[-42,152,23,143,-83,106,-118,102,21,-636,-84,155,-87,235,75,226,-300,254,127,-197,65,-324,84,-248,97,-225,119,-43,-278,-512,170,-75,254,20,-158,-11,-157,-251,28] : 3
[-229,72,218,18,12,196,97,-154,106,279,113,-1,211,58,-60,114,174,-91,120,157,-155,-72,-81,257,-15,-98,-51,-53,-47,302,-163,352,-58,116,107,-76,252,97,213] : 11
[-322,-27,190,-219,-44,64,216,-143,235,128,418,192,382,-100,-327,10,85,-133,-164,143,-77,-68,69,31,120,185,-110,-96,278,726,-294,192,-276,-8,339,135,253,-86,-6] : 13
[92,-234,486,19,13,-95,229,23,-84,-319,71,43,133,-128,-110,-114,-86,240,202,75,-122,-186,-35,-286,89,78,536,-101,176,-160,-154,143,99,-91,38,61,-73,-473,-172] : 1
[-58,-26,31,-192,-28,212,38,-182,114,53,316,167,163,215,-106,127,-115,-80,0,-56,93,-237,-12,-29,23,263,106,-158,117,35,1,247,-10,-125,181,-71,137,77,187] : 10
[368,-104,370,-170,118,206,153,182,-174,-258,197,241,-201,-40,74,-73,-243,4,86,92,-228,-79,53,-105,161,-49,461,80,127,-302,-152,-203,69,-435,-200,140,0,-143,-261] : 5
[-518,10,439,319,-121,-707,-93,-67,163,351,-267,-209,245,-48,-364,-73,741,126,482,-148,334,266,-99,25,131,-202,-452,-128,-5,541,-399,151,-354,733,329,-217,232,-371,-104] : 19
[21,82,-82,154,-121,41,-249,40,-34,-552,-184,68,-174,428,112,315,-301,206,345,-399,301,-301,73,-327,122,-128,131,-141,-205,-812,277,34,308,-18,-124,-107,-213,-199,40] : 2
[-538,70,261,161,-105,-273,2,-134,197,371,-84,-112,306,-14,-273,102,521,-76,289,-10,114,177,-13,177,125,-188,-449,-99,46,655,-343,297,-299,464,311,-67,273,-110,5] : 16
[84,-241,550,-123,30,-97,344,177,-56,-526,272,236,127,-355,-226,-206,-177,166,-41,168,-270,-86,128,-343,242,38,464,11,343,167,-330,-147,-61,-265,43,322,-69,-608,-460] : 1
[89,-12,278,-351,81,278,285,135,80,-308,574,451,87,-219,-170,-123,-286,-81,-369,241,-333,-136,152,-70,181,98,211,88,228,391,-277,-277,-148,-408,26,295,131,-145,-227] : 8
[-56,65,151,237,-79,21,-85,41,-32,-471,-200,3,-30,205,75,200,-142,276,309,-163,52,-271,-4,-212,56,-231,194,-85,-243,-532,123,116,281,120,-127,-79,-141,-293,59] : 2
[85,-50,235,-367,66,264,246,73,73,-205,565,399,90,-139,-169,-92,-258,-119,-304,175,-246,-133,127,-64,167,168,206,41,272,342,-252,-183,-154,-409,73,246,146,-95,-184] : 9
[-501,1,251,6,-92,-170,134,-203,258,300,164,2,449,-67,-352,33,374,-57,64,78,62,22,-16,98,86,57,-281,-148,161,768,-324,342,-304,326,403,-20,272,-147,64] : 15
[-194,-8,56,-89,-39,60,-39,-143,70,348,94,12,85,202,-106,216,169,-265,269,-110,135,91,42,148,163,4,-202,-114,186,200,-154,293,-156,-29,196,-38,221,145,14] : 13
[-298,73,-258,-6,-154,97,-227,-337,193,194,49,-20,179,547,-76,390,12,-87,260,-344,452,-257,-43,-15,-1,217,-198,-307,-24,-163,206,506,48,150,287,-272,120,190,410] : 12
[39,82,265,39,81,292,64,-52,-44,159,36,16,0,119,115,85,37,-31,204,144,-222,-118,-122,230,-48,-172,176,10,-158,-124,-70,222,104,-18,-105,-131,171,131,201] : 9
[328,-183,372,-147,71,94,157,138,-163,-341,164,202,-131,-23,6,-79,-251,79,134,23,-118,-133,45,-244,161,49,519,0,192,-359,-116,-121,93,-395,-121,119,-70,-272,-278] : 3
[-403,174,-172,47,-139,56,-205,-154,175,156,-23,5,83,358,-80,387,112,-194,255,-259,279,-9,90,111,155,-131,-456,-141,-35,111,8,277,-84,162,187,-90,160,155,158] : 13
[-465,-118,298,88,-170,-679,-47,-191,245,250,11,-72,367,22,-497,-88,536,121,285,-236,509,80,-59,-207,129,237,-301,-271,229,548,-300,200,-378,548,519,-189,186,-402,-72] : 19
[5,195,-264,59,-95,263,-312,-85,52,-311,-33,123,-144,586,157,385,-318,89,203,-382,322,-393,10,-136,2,-16,18,-157,-314,-740,379,112,296,-22,-92,-234,-72,125,334] : 7
[266,2,294,-16,77,174,29,229,-183,-334,0,177,-277,32,141,44,-206,27,214,-5,-181,-42,82,-75,174,-274,299,102,-37,-432,-90,-215,132,-303,-274,106,-48,-145,-249] : 4
[24,197,-141,-24,-40,276,-196,51,31,-370,72,228,-180,372,109,289,-321,3,76,-245,128,-254,102,-92,108,-126,-15,-36,-211,-469,186,-98,173,-148,-135,-48,-30,65,103] : 7
[-471,131,-18,219,-130,-47,-186,-296,159,462,-214,-224,208,379,-68,356,389,-102,472,-193,292,-4,-97,235,-3,-138,-391,-215,-136,110,-8,596,-42,436,240,-290,222,166,357] : 14
[35,-34,149,-243,42,230,115,-25,27,54,343,227,36,45,-82,48,-102,-193,-18,46,-98,-50,72,44,147,96,79,-20,211,167,-169,35,-101,-289,81,98,164,64,-73] : 10
[-469,35,214,-114,-78,-54,173,-99,264,124,308,154,391,-149,-362,31,214,-138,-112,128,-62,44,102,78,174,18,-309,-60,229,875,-372,148,-344,136,351,157,270,-138,-79] : 14
[30,-320,525,-62,-4,-233,280,87,-67,-410,177,103,170,-265,-252,-166,-92,169,146,42,-114,-64,75,-382,234,117,458,-89,398,69,-281,39,-42,-162,137,219,-80,-625,-403] : 0
[-51,-155,418,382,-28,-208,-16,-65,-168,-51,-424,-313,29,124,69,110,192,235,719,-120,35,-59,-160,-90,27,-260,313,-148,-90,-514,-19,473,259,271,-46,-205,-79,-346,44] : 0
[-65,-127,2,245,-160,-205,-226,-137,-56,-342,-290,-157,-19,445,9,293,-109,254,606,-495,465,-273,-30,-399,85,57,235,-315,-33,-816,269,397,314,156,75,-234,-217,-323,98] : 0
[-603,71,183,-19,-143,-280,69,-70,317,68,190,123,397,-124,-444,45,326,-66,-40,-12,122,101,134,-13,227,-29,-495,-94,188,904,-378,71,-407,331,414,123,233,-263,-135] : 16
[-455,-4,268,330,-130,-561,-208,-196,97,558,-382,-324,167,212,-224,113,722,15,692,-275,466,241,-143,107,77,-152,-425,-216,-13,215,-231,406,-229,665,309,-347,226,-133,63] : 18
[-534,160,-105,279,-178,-72,-264,-354,193,445,-275,-264,234,483,-61,417,398,-53,516,-276,408,-65,-129,196,-36,-108,-437,-276,-204,15,83,665,8,536,271,-371,195,174,461] : 14
[-221,150,120,-14,1,213,21,-7,82,106,114,103,53,63,-25,180,76,-177,87,72,-159,29,60,239,124,-252,-213,43,-44,283,-179,103,-89,2,21,55,212,109,33] : 11
[-406,113,-155,161,-150,54,-225,-397,186,383,-132,-185,235,528,-36,404,222,-47,414,-270,389,-207,-136,129,-81,66,-254,-312,-155,-121,171,683,77,377,271,-380,168,219,527] : 13
[290,-210,444,-227,76,82,289,145,-94,-450,342,304,-3,-191,-107,-182,-295,134,-69,140,-221,-192,78,-314,164,154,586,7,276,-100,-206,-187,15,-419,-43,222,-46,-391,-332] : 3
[-144,266,-102,-27,-49,294,-106,56,146,-409,170,276,-23,219,23,244,-286,18,-109,-110,-18,-262,127,-36,99,-178,-133,11,-236,-105,96,-117,89,-53,-73,40,31,12,116] : 8
[64,64,-5,-119,13,264,-85,1,-20,-31,139,163,-136,271,70,208,-164,-155,152,-131,42,-89,65,43,127,-66,13,-24,1,-245,16,24,52,-228,-51,-23,91,144,33] : 9

[94,258,-37,-50,-151,69,465,-224,-46,273,-150,322,177,42,206,-150,-20,-27,20,201,170,369,398,-302,-129,364,35,-63,-197,116,-383,112,135,127,39,-279,128,312,61] : 0
[376,107,94,215,93,-324,-118,329,-37,-102,19,89,162,10,138,-83,157,-5,-90,-65,0,34,228,7,-312,-1,164,268,-83,-285,-185,-117,348,-185,-55,200,-119,154,-44] : 4
[248,-136,96,210,211,-184,-124,-166,97,-204,284,157,85,473,75,73,-17,-26,-43,-280,163,-68,-66,38,11,-208,-161,-34,74,-21,113,291,151,72,221,-65,14,-557,103] : 6
[269,-54,148,262,179,-157,-80,-155,-29,-87,256,205,63,469,39,33,63,-136,40,-229,209,-5,-37,-43,-12,-100,-134,-112,68,-70,160,346,199,17,302,-98,122,-534,-2] : 5
[347,81,253,207,240,-184,-7,-27,-119,181,104,211,-62,248,-95,-61,138,-336,124,-188,329,77,76,-37,12,229,6,-160,-26,-22,350,262,257,-65,269,-5,124,-418,35] : 5
[248,-185,17,134,214,-201,-88,-165,224,-221,229,136,89,421,143,97,-94,30,-109,-310,165,-36,-9,129,59,-193,-148,54,62,62,49,195,133,136,74,-4,-87,-468,222] : 6
[-98,-207,105,-208,-9,-59,-33,215,-38,-252,-36,-117,-32,-370,-271,167,-10,-3,-141,-151,-199,-511,131,165,56,-69,207,115,-28,-268,-190,-17,24,-179,-226,351,-159,201,10] : 16
[-45,-446,-116,-194,6,-79,122,6,341,-301,69,-59,-35,-73,56,297,-277,53,-190,-374,25,-286,89,395,216,-172,22,159,83,-88,-132,51,-33,95,-349,235,-170,22,214] : 20
[24,222,-263,27,-19,6,69,64,87,164,-72,223,301,-5,117,-93,43,76,-128,191,149,305,257,-88,-169,270,-35,331,-121,32,-482,-132,92,128,-54,-152,-17,358,-22] : 5
[-151,-42,12,-106,-21,101,322,-16,-91,293,-38,131,-64,-83,-276,77,0,-320,101,-66,322,-10,126,67,159,368,-22,-107,-23,-88,79,227,-19,34,77,-115,232,20,-106] : 21
[398,112,252,182,136,-83,102,-221,-110,207,64,307,-99,249,65,-78,78,-360,178,-155,309,189,138,-154,48,303,78,-307,-26,29,316,349,252,-65,264,-56,191,-357,57] : 2
[-405,42,-20,-408,-103,230,407,-93,-79,210,-154,78,29,-324,-404,-7,-59,-30,-93,156,83,-206,222,-48,109,332,20,-24,-147,69,-309,71,-209,117,-35,-176,66,294,49] : 15
[-114,-257,29,61,-8,120,63,-226,-52,-95,229,137,-34,243,-153,242,-38,-224,91,-246,161,-212,-122,51,219,-72,-138,-210,157,-209,113,470,-41,8,224,-126,280,-379,-186] : 21
[229,-6,198,233,220,-153,-120,-134,-55,-73,252,184,57,421,-64,-6,98,-133,29,-194,207,-55,-76,-57,-27,-84,-135,-117,33,-76,209,325,165,0,359,-123,105,-572,-3] : 7
[78,200,128,-34,124,-167,315,102,-45,300,-65,154,92,53,-156,-201,74,-87,-42,51,334,139,255,-26,-167,314,-27,63,-189,48,-45,7,122,101,120,-194,35,-3,115] : 7
[345,32,261,92,215,-470,-32,398,41,-176,40,-36,96,1,-13,-132,95,95,-186,-170,26,-161,198,149,-326,-115,131,261,-155,-234,-45,-165,300,-140,-57,215,-251,-29,146] : 7
[-428,62,-219,-358,-143,306,99,-81,4,27,-115,80,165,-370,-281,65,-43,120,-187,231,-100,-200,144,-71,79,215,24,177,-102,18,-551,-51,-238,80,-107,-108,-11,442,-43] : 15
[-350,-10,-324,-290,-133,331,-163,13,32,-41,-124,56,128,-496,-243,210,-16,14,-156,157,-171,-212,110,11,202,251,117,262,-9,-50,-508,-101,-174,-37,-240,146,-62,511,-130] : 17
[354,-242,-46,72,177,-251,-3,-136,371,-247,147,118,57,311,329,118,-203,67,-148,-368,144,34,121,217,74,-156,-40,128,47,113,-16,79,182,157,-158,136,-206,-272,369] : 4
[-24,301,-58,-159,98,14,-191,90,125,-49,-46,118,208,-253,-101,-169,66,233,-288,211,-61,-17,92,-68,-212,167,107,329,-199,-8,-382,-252,-66,-45,10,-92,-170,254,46] : 10
[233,-150,172,-153,289,-304,-59,-22,392,-347,134,-18,-3,78,45,-23,-187,247,-318,-308,24,-259,35,267,-37,-226,38,163,-96,92,34,-70,23,70,-103,103,-350,-323,470] : 10
[-171,278,16,-251,2,24,223,13,68,78,-65,132,212,-158,-155,-255,8,262,-269,257,54,-7,189,-98,-273,166,13,213,-255,15,-430,-143,-138,93,78,-331,-56,265,86] : 11
[-115,-216,38,-156,-75,-36,18,231,-42,-212,-26,-86,2,-342,-205,180,-12,-28,-113,-133,-156,-426,139,170,23,-54,183,140,2,-336,-238,-8,31,-169,-226,297,-87,284,-83] : 18
[223,6,249,182,251,-172,-124,-129,-27,-105,255,163,27,385,-101,-37,83,-87,-7,-202,185,-116,-89,-35,-46,-97,-112,-122,-1,-60,229,297,127,-21,363,-130,73,-604,42] : 8
[-450,-35,-304,-249,-265,273,457,-53,20,170,-97,131,191,-164,-122,87,-104,28,-99,165,141,25,209,8,31,230,-98,155,-38,-99,-550,65,-198,193,-96,-289,188,477,-162] : 20
[492,-80,215,79,62,-330,154,-12,133,-195,4,104,7,101,348,-10,-90,15,-66,-256,-2,19,310,20,-120,-73,197,-16,-98,-54,-53,54,350,-71,-158,228,-185,-35,288] : 0
[-323,7,81,-342,-32,226,290,-121,-141,228,-115,88,-79,-295,-472,30,-18,-189,-2,60,124,-255,148,-37,209,368,46,-150,-100,55,-69,174,-166,40,42,-80,116,95,25] : 15
[-51,289,-85,-122,51,-31,51,101,90,81,-57,142,256,-117,-73,-202,56,213,-247,227,77,102,182,-75,-254,190,3,320,-212,18,-422,-210,-32,77,34,-216,-98,270,51] : 9
[-142,-64,191,-239,108,172,4,-159,-148,121,-11,78,-204,-238,-493,119,27,-324,69,-112,100,-358,10,7,338,309,93,-257,-18,39,234,273,-95,-84,109,93,92,-203,31] : 15
[182,215,-227,94,73,-73,-247,194,98,34,-50,169,261,-114,124,-38,108,40,-144,112,38,227,201,-30,-153,223,86,408,-94,-41,-378,-232,184,-40,-118,97,-143,333,-37] : 5
[-241,-16,-352,-111,-136,207,-27,74,86,4,-52,98,182,-260,-54,172,-24,-5,-109,94,13,10,105,62,68,196,18,295,12,-161,-451,-57,-77,12,-166,-3,41,437,-206] : 21
[393,-200,15,81,100,-117,32,-400,300,-241,164,229,9,380,412,127,-221,5,-52,-343,108,90,103,33,147,-118,-15,-115,53,166,28,274,169,131,-41,44,-80,-363,342] : 1
[165,-24,216,105,229,-144,-147,-186,72,-241,283,142,62,376,-63,-34,15,69,-117,-197,94,-193,-125,-20,-63,-223,-117,-71,-1,-46,126,258,36,13,328,-165,10,-589,106] : 9
[-273,-38,-401,-140,-159,234,-34,49,123,-29,-46,99,204,-270,-31,194,-52,36,-144,103,-17,9,110,76,79,172,8,328,16,-145,-517,-80,-115,36,-204,-10,24,482,-191] : 21
[300,140,187,119,152,-140,188,-29,-93,301,-3,239,-37,152,-34,-118,95,-316,114,-95,363,202,207,-59,-30,363,42,-128,-86,27,207,189,238,-4,173,-63,129,-183,66] : 4
[-119,-439,-161,-65,2,97,48,-284,271,-287,224,71,2,229,48,354,-252,-17,-82,-360,107,-218,-96,244,319,-210,-170,-27,186,-43,-41,328,-103,165,-57,-17,56,-306,76] : 21
[339,229,-100,109,-21,-28,-168,0,47,-17,-79,247,173,-109,296,-39,68,-10,-54,90,-64,255,260,-182,-122,230,218,172,-105,-43,-327,-89,252,-133,-106,131,-82,322,-10] : 1
[-189,206,-134,-283,11,180,-207,24,89,-78,-89,81,154,-426,-210,-45,24,192,-269,224,-165,-165,87,-62,-39,197,148,283,-159,5,-448,-206,-172,-61,-84,-1,-159,366,12] : 13
[390,69,250,234,89,-23,20,-381,-137,62,154,345,-60,374,138,-2,70,-310,202,-165,201,139,56,-257,78,148,25,-395,17,8,264,484,244,-81,350,-103,241,-477,4] : 1
[257,43,271,231,251,-184,-131,-72,-110,-25,228,177,12,365,-134,-44,145,-180,51,-191,219,-74,-70,-66,-48,-14,-82,-142,0,-88,281,309,185,-69,385,-91,115,-578,-17] : 7

[-271,-89,-55,-321,-135,-208,16,258,-285,285,34,128,144,-170,-26,52,232,-209,17,-241,2,120,350,317,-90,295,-333,6,-326,-286,-260,470,163,-228,138,118,427,-101,-387] : 5
[82,-120,-65,-172,-21,-78,-149,-232,-48,247,29,-84,-55,-121,-79,34,-198,-61,-256,-384,20,-90,-108,-30,-187,-190,9,-10,-72,-37,126,242,-142,-293,129,163,-291,-290,15] : 17
[672,376,-80,430,-41,186,6,-455,-53,-248,158,-265,-114,8,285,285,67,530,-103,7,-187,-271,-563,-162,-116,-89,59,-71,97,335,191,-302,170,395,139,-155,-516,18,106] : 16
[117,-109,-188,161,124,224,4,296,41,153,-24,-101,112,-262,-159,48,148,-84,93,126,25,50,-103,95,241,157,-79,60,18,-121,63,44,166,-15,216,55,-67,-154,-267] : 4
[312,66,-88,456,166,45,-45,-237,-106,-137,131,-194,184,-143,99,15,-123,55,138,265,106,-42,-411,-144,-174,-118,407,94,273,330,-16,-287,-10,517,-29,-142,-242,-4,114] : 10
[406,47,-219,276,-179,160,173,-252,-356,345,-74,-221,94,-98,44,334,-40,144,63,-102,-197,-426,-299,-230,-549,67,-213,-49,28,92,-53,-160,330,-11,65,-195,-93,-210,-315] : 15
[-209,-132,-27,-172,-119,-222,-22,29,-256,356,-45,136,42,-143,-18,-41,63,-171,6,-236,89,18,250,163,-281,173,-94,-42,-232,-82,-134,389,110,-354,33,157,260,-194,-278] : 3
[306,341,-36,243,48,134,6,151,18,-339,215,-104,-24,-97,211,220,424,331,8,158,-130,73,-187,244,391,236,-163,-10,-93,19,33,-28,273,407,283,-29,-112,155,-84] : 5
[-166,-162,-3,-78,-132,-243,-80,-229,-322,357,-114,169,4,-115,34,-158,-22,-71,39,-263,187,-26,179,67,-455,74,103,-81,-195,117,-54,393,101,-410,-53,201,141,-279,-209] : 1
[-385,-287,3,-210,80,-261,-167,105,-323,199,37,108,313,-279,-120,-177,-36,-409,133,-124,191,243,249,252,-94,25,19,127,-108,-140,-224,523,-60,-106,70,207,264,-199,-154] : 8
[-79,-145,-220,13,105,54,39,434,-34,231,7,-103,261,-243,-203,55,102,-285,94,77,83,79,57,148,111,222,-70,165,-8,-251,-205,39,102,62,137,-56,229,-90,-329] : 5
[-23,-52,55,604,152,-36,-71,-131,-553,29,-62,-217,227,-249,101,182,-110,-36,360,304,77,-256,-179,4,-311,65,75,116,157,268,-77,44,424,269,62,-8,-42,-155,-73] : 9
[451,51,-224,232,-197,191,194,-233,-295,368,-50,-205,40,-101,44,351,-19,155,26,-115,-234,-408,-310,-234,-519,77,-255,-85,7,71,-8,-175,306,-63,80,-177,-128,-206,-319] : 14
[185,-7,-9,561,17,15,33,-312,-539,161,-76,-220,121,-179,136,258,-161,70,265,178,-21,-383,-278,-153,-549,37,24,1,144,320,-25,-77,405,165,7,-68,-127,-190,-121] : 11
[-303,-163,3,-289,78,-164,-173,309,-81,106,100,98,148,-253,-125,-78,142,-293,-43,-163,64,280,257,364,293,97,-188,92,-210,-300,-81,548,-40,-196,254,277,147,-129,-149] : 7
[447,350,-44,395,35,173,23,-52,60,-303,164,-106,-117,-56,259,167,326,431,10,192,-86,-18,-323,82,228,161,37,-73,-6,215,140,-179,251,372,186,-49,-256,121,-20] : 3
[-359,-123,-15,-332,-91,-262,-42,269,-335,257,48,128,201,-190,-39,30,201,-271,34,-240,25,148,391,362,-68,270,-331,48,-321,-307,-296,540,148,-217,157,159,450,-105,-353] : 6
[802,275,-254,195,-69,375,82,-294,189,-116,189,-183,-51,-38,119,165,146,416,-143,-52,-243,-76,-583,-214,45,-112,1,-96,90,155,212,-339,-29,300,171,-173,-503,-6,-31] : 15
[188,72,25,-47,44,-115,-171,-241,76,-113,238,15,-42,-107,107,-70,-47,42,-170,-125,18,145,-184,39,61,-192,190,-32,-8,126,123,127,-249,98,108,135,-296,-26,206] : 10
[-150,11,-57,-246,68,-235,-112,209,16,-83,236,76,214,-131,-3,-122,142,-203,-63,-86,127,341,143,280,180,73,111,137,-111,-159,-242,224,-197,215,90,31,227,85,-40] : 7
[-110,-169,-171,174,176,53,-10,375,-158,155,-15,-155,326,-285,-182,50,51,-280,205,196,117,42,2,138,86,174,-5,207,71,-156,-198,46,170,173,138,-53,179,-117,-278] : 6
[314,-98,-252,274,3,149,60,-210,-199,297,-68,-261,188,-144,-96,141,-201,-25,55,-31,4,-282,-351,-262,-442,-85,113,82,176,110,-38,-221,98,88,1,-183,-188,-250,-175] : 16
[150,296,-134,265,68,-74,89,372,121,-118,201,-250,64,-34,101,301,174,46,-110,196,-12,-112,-108,124,167,267,63,159,39,-77,-215,-370,135,461,126,-292,136,241,-83] : 5
[183,-8,-56,524,4,77,5,-287,-346,147,-167,-87,18,-132,114,26,3,198,254,144,131,-252,-211,-105,-402,103,201,-48,72,372,72,-33,390,2,-32,2,-121,-228,-180] : 1
[385,357,-54,272,34,181,26,92,48,-325,205,-96,-59,-83,225,205,421,390,4,162,-138,51,-240,196,362,231,-132,-50,-83,72,81,-78,278,390,267,-32,-163,151,-91] : 4
[734,259,-258,106,-88,290,73,-248,233,-67,207,-164,-61,-18,98,154,122,350,-217,-117,-224,-58,-521,-194,37,-114,15,-83,61,101,175,-319,-102,243,158,-160,-449,7,-9] : 15
[-380,-100,-1,-331,-105,-315,-40,270,-340,256,61,120,190,-169,-14,56,193,-273,12,-248,28,128,411,370,-96,272,-317,55,-332,-304,-319,533,140,-200,143,133,475,-77,-331] : 6
[-114,-139,-107,270,207,-11,-57,238,-225,77,10,-162,334,-279,-117,24,-15,-254,234,238,151,30,-50,107,16,107,103,219,126,-36,-183,38,157,264,95,-40,124,-93,-166] : 7
[-171,-273,-136,-345,-59,-98,-49,90,-106,366,-30,210,159,-213,-162,-234,92,-277,36,-252,148,263,224,153,-111,96,-24,-24,-201,-161,-106,443,-81,-350,43,207,223,-247,-310] : 3
[-291,-45,186,56,65,-395,-208,19,-222,127,86,-71,-26,-172,51,141,-194,-223,-135,-112,52,-150,145,185,-74,-36,-24,77,-75,-26,-15,346,31,-201,157,220,-26,-111,120] : 9
[-372,-116,124,-63,-4,-366,-154,-28,-505,129,48,74,204,-205,74,5,-3,-234,133,-118,105,47,257,270,-241,98,-95,68,-176,-25,-222,522,154,-74,76,192,277,-131,-117] : 8
[-50,21,-152,-475,-50,-141,-27,267,155,27,236,172,140,-108,-41,-149,290,-163,-161,-245,59,433,191,295,227,148,-28,37,-239,-284,-212,258,-243,41,112,52,272,71,-186] : 5
[152,147,-68,448,85,103,59,285,-31,64,3,-263,-47,-150,27,344,110,90,14,211,-67,-287,-150,77,137,256,-127,55,29,-11,51,-173,379,89,225,-69,-90,-21,-171] : 4
[108,-158,-182,323,99,98,13,-5,-100,256,-121,-92,138,-198,-109,-78,-67,-89,178,153,196,-79,-159,-103,-219,73,276,57,132,155,-1,-102,131,4,-33,-33,-40,-216,-206] : 2
[59,-12,-127,249,198,153,-34,397,27,-13,57,-193,153,-253,-107,138,161,-82,79,213,9,27,-107,178,368,173,-93,153,45,-143,-11,2,197,194,267,-1,-47,-43,-172] : 6
[61,-20,-144,126,147,161,-4,415,75,73,40,-144,95,-241,-134,134,190,-89,20,124,-17,39,-55,186,366,199,-160,100,-24,-203,13,49,175,48,278,38,-27,-68,-224] : 5
[639,405,-53,417,-62,148,7,-445,-73,-235,166,-262,-149,28,309,324,77,536,-134,-22,-211,-306,-528,-135,-128,-75,13,-78,64,315,185,-269,193,350,150,-144,-502,28,117] : 16
[-43,234,130,-181,-25,-209,-164,52,-88,-306,293,122,-26,-92,235,34,368,144,-108,-151,-72,274,130,429,352,132,-202,-30,-298,-84,-38,450,41,130,276,219,40,123,30] : 7
[-52,-245,-134,-269,-85,-170,-76,-280,-260,422,-36,-15,133,-132,-122,-52,-254,-219,-119,-427,111,-68,5,-77,-535,-140,69,26,-76,-43,-103,264,-140,-289,-39,70,-10,-339,-144] : 17
[-18,-78,-62,-216,-240,-249,-13,-328,-416,395,-11,1,77,-60,49,117,-138,-66,-117,-449,-43,-210,64,-34,-643,-25,-149,-45,-184,-18,-170,297,49,-301,-5,27,102,-252,-194] : 16
